Below are the code and all the weights of a small trained network. Each question names an input and a target symbol and asks about switching units off, where a switched-off unit gives its printed mean instead of its output.

import numpy as np


def w(rows, s, z=0):
    codes = np.array(rows[::2]) - 128.0
    scale = np.full(codes.shape[1], s)
    scale[-1] = z or s
    return codes * scale


def norm(h):
    return h / np.sqrt((h * h).mean(-1, keepdims=True) + 1e-5)


def softmax(a):
    e = np.exp(a - a.max(-1, keepdims=True))
    return e / e.sum(-1, keepdims=True)


def log_softmax(a):
    a = a - a.max(-1, keepdims=True)
    return a - np.log(np.exp(a).sum(-1, keepdims=True))


def net(x, mask):
    ids = ['Θβδεζλμξπστφψω'.index(c) for c in x.split()]
    T = len(ids)
    res = E[ids] + P[:T]
    u = 0
    for l in range(3):
        r = norm(res)
        for j in range(2):
            rows = slice(2 * j, 2 * j + 2)
            q, k, v = (r @ M[l][rows].T for M in (Q, K, V))
            z = softmax(np.where(np.tri(T) > 0, q @ k.T / 2**0.5, -1e9)) @ v
            o = O[l][rows]
            res = res + np.where(mask[u + j], z, o[:, -1]) @ o[:, :-1]
        u += 2
    return log_softmax(norm(res)[-1] @ U[:, :-1].T + U[:, -1])


Q, K, V, O = {}, {}, {}, {}
E = w([
[130,122,108,148,126,115],'Θ',
[104,128,184,126,131,112],'β',
[131,118,121,151,134,139],'δ',
[136,125,102,162,116,138],'ε',
[120,122,107,152,130,131],'ζ',
[104,100,178,131,102,80],'λ',
[129,124,106,146,130,140],'μ',
[28,177,53,117,255,209],'ξ',
[121,118,109,150,115,129],'π',
[189,128,170,137,96,111],'σ',
[128,139,112,127,129,107],'τ',
[149,157,110,142,146,124],'φ',
[121,136,125,131,142,95],'ψ',
[110,151,140,48,77,128],'ω',
],0.0094)
P = w([
[129,96,88,50,157,139],'0',
[99,125,85,199,51,162],'1',
[95,155,79,203,58,172],'2',
[102,179,82,182,58,160],'3',
[113,217,82,165,73,142],'4',
[112,226,90,147,80,123],'5',
[129,253,75,136,72,92],'6',
],0.0027)
Q[0] = w([
[147,54,90,131,106,220],'L0H1',
[98,103,61,89,236,204],'L0H1',
[128,54,242,61,158,125],'L0H2',
[254,122,124,140,125,139],'L0H2',
],0.0082)
K[0] = w([
[56,36,125,144,148,172],'L0H1',
[186,3,172,125,167,154],'L0H1',
[76,187,142,193,43,138],'L0H2',
[244,142,148,186,129,208],'L0H2',
],0.0078)
V[0] = w([
[97,236,95,126,141,81],'L0H1',
[8,71,151,172,156,174],'L0H1',
[175,124,141,140,173,102],'L0H2',
[2,154,96,43,174,69],'L0H2',
],0.0034)
O[0] = w([
[62,118,102,163,160,216,251],'L0H1',
[102,205,115,83,166,71,94],'L0H1',
[137,131,163,124,165,175,123],'L0H2',
[254,132,71,157,88,102,127],'L0H2',
],0.0042,0.0015)
Q[1] = w([
[128,94,178,41,120,112],'L1H1',
[158,95,64,138,216,134],'L1H1',
[94,151,101,79,134,103],'L1H2',
[111,119,2,202,137,227],'L1H2',
],0.0098)
K[1] = w([
[39,169,138,143,92,159],'L1H1',
[115,22,128,145,170,100],'L1H1',
[113,86,186,113,152,124],'L1H2',
[129,5,69,74,151,147],'L1H2',
],0.011)
V[1] = w([
[118,187,106,134,168,152],'L1H1',
[115,155,133,2,125,127],'L1H1',
[146,161,166,71,143,96],'L1H2',
[119,132,127,109,205,104],'L1H2',
],0.0075)
O[1] = w([
[163,69,180,134,72,131,105],'L1H1',
[122,167,63,49,26,211,11],'L1H1',
[211,103,3,204,200,65,9],'L1H2',
[105,65,151,242,135,121,30],'L1H2',
],0.005,0.0015)
Q[2] = w([
[165,145,164,37,139,25],'L2H1',
[108,81,173,50,123,145],'L2H1',
[96,184,80,254,74,145],'L2H2',
[176,118,202,174,34,88],'L2H2',
],0.0096)
K[2] = w([
[166,228,193,135,118,132],'L2H1',
[96,151,179,146,86,127],'L2H1',
[152,2,102,67,140,109],'L2H2',
[236,113,145,155,99,131],'L2H2',
],0.012)
V[2] = w([
[8,149,57,102,141,118],'L2H1',
[64,99,103,249,71,106],'L2H1',
[132,146,148,124,34,199],'L2H2',
[154,59,141,92,25,2],'L2H2',
],0.0049)
O[2] = w([
[96,96,153,58,253,82,166],'L2H1',
[183,40,57,12,190,220,147],'L2H1',
[104,60,69,157,77,27,220],'L2H2',
[168,112,238,2,127,42,255],'L2H2',
],0.0044,0.00075)
U = w([
[45,176,67,173,186,182,205],'Θ',
[213,146,21,152,147,47,103],'β',
[165,208,110,68,188,115,69],'δ',
[255,156,123,160,129,209,117],'ε',
[159,96,50,160,130,178,225],'ζ',
[84,152,115,54,174,24,67],'λ',
[153,58,152,204,213,58,147],'μ',
[183,47,144,41,140,158,253],'ξ',
[67,30,71,154,52,67,100],'π',
[166,229,152,200,80,43,153],'σ',
[8,108,213,98,103,174,24],'τ',
[110,44,185,207,75,231,82],'φ',
[113,163,228,90,168,198,100],'ψ',
[117,197,76,26,21,198,64],'ω',
],0.008,0.0027)

Each question gives the input, a string of symbols that net reads in full, and the target symbol t.
The units are the heads (2 rows each of Q, K, V and O). Each row of codes is followed by its name. A weight is (code - 128) times the scale printed after its matrix; where a second scale follows, it is the last column's (O and U).
mask holds one flag per head, layer by layer. A switched-off head (its flag False) gives its mean, the last column of its rows in O, instead of its output. The means were averaged over made-up inputs and are rounded, as every weight is.
A unit's drop is (log p(t) with every unit on - log p(t) with that unit switched off) / (log p(t) with every unit on - log p(t) with every unit switched off).
The circuit of an input: a set's keep is (log p(t) with only the set's units on - log p(t) with every unit switched off) / (log p(t) with every unit on - log p(t) with every unit switched off). Starting from all 6 units, units are removed one at a time, each time the one whose removal leaves the highest keep (on an exact tie, the one counted first), for as long as the keep stays at least 0.8.
circuit, biggest first: the units of the circuit, biggest drop first
unit that matters most: the unit with the biggest drop
which heads matter: for each layer, one digit per head in row order, 1 if its drop is at least 0.15 and else 0, layers parted by /
input μ φ σ β ζ, target π: unit that matters most : L1H1
input σ σ τ, target Θ: which heads matter : 01 / 00 / 01
input σ ξ ζ π ψ, target Θ: circuit, biggest first : (L1H1; L2H2)
input ω δ σ, target ω: which heads matter : 01 / 10 / 00
input λ μ ζ, target δ: circuit, biggest first : (L2H2; L1H2; L0H1)
input τ σ π μ, target σ: which heads matter : 11 / 01 / 10
input ξ ζ ψ μ, target μ: circuit, biggest first : (L1H1; L2H1)
input ξ β ζ σ τ, target μ: circuit, biggest first : (L1H1; L2H1; L1H2)
input μ σ ψ σ ξ δ, target π: circuit, biggest first : (L1H1; L2H2; L0H1)
input σ τ ε π ε σ ψ, target Θ: which heads matter : 10 / 00 / 01
input μ ψ β τ, target π: which heads matter : 10 / 11 / 01
input ζ λ δ σ μ, target ξ: circuit, biggest first : (L0H1; L1H2; L2H1)
input φ ψ μ π, target φ: circuit, biggest first : (L1H1; L0H1; L1H2; L2H1)
input δ σ φ σ, target φ: circuit, biggest first : (L0H2; L0H1)
input ζ ξ ζ φ, target ξ: circuit, biggest first : (L0H1; L1H2; L2H1; L1H1)
input σ ω β, target ω: circuit, biggest first : (L1H1)
input ξ σ β, target σ: circuit, biggest first : (L1H2; L0H1; L2H1)
input ε μ μ μ ζ τ, target τ: which heads matter : 00 / 01 / 00
input β σ μ π, target ω: circuit, biggest first : (L0H2; L1H2)
input ψ φ ζ, target ε: circuit, biggest first : (L0H2; L2H2)
input π Θ ζ φ μ ζ, target λ: unit that matters most : L0H1
input π μ τ σ ε σ τ, target λ: which heads matter : 11 / 10 / 11
input σ ξ ψ λ σ φ, target Θ: which heads matter : 00 / 10 / 01
input φ ξ σ μ, target φ: which heads matter : 01 / 11 / 01
input β σ ξ δ, target ω: which heads matter : 11 / 11 / 00
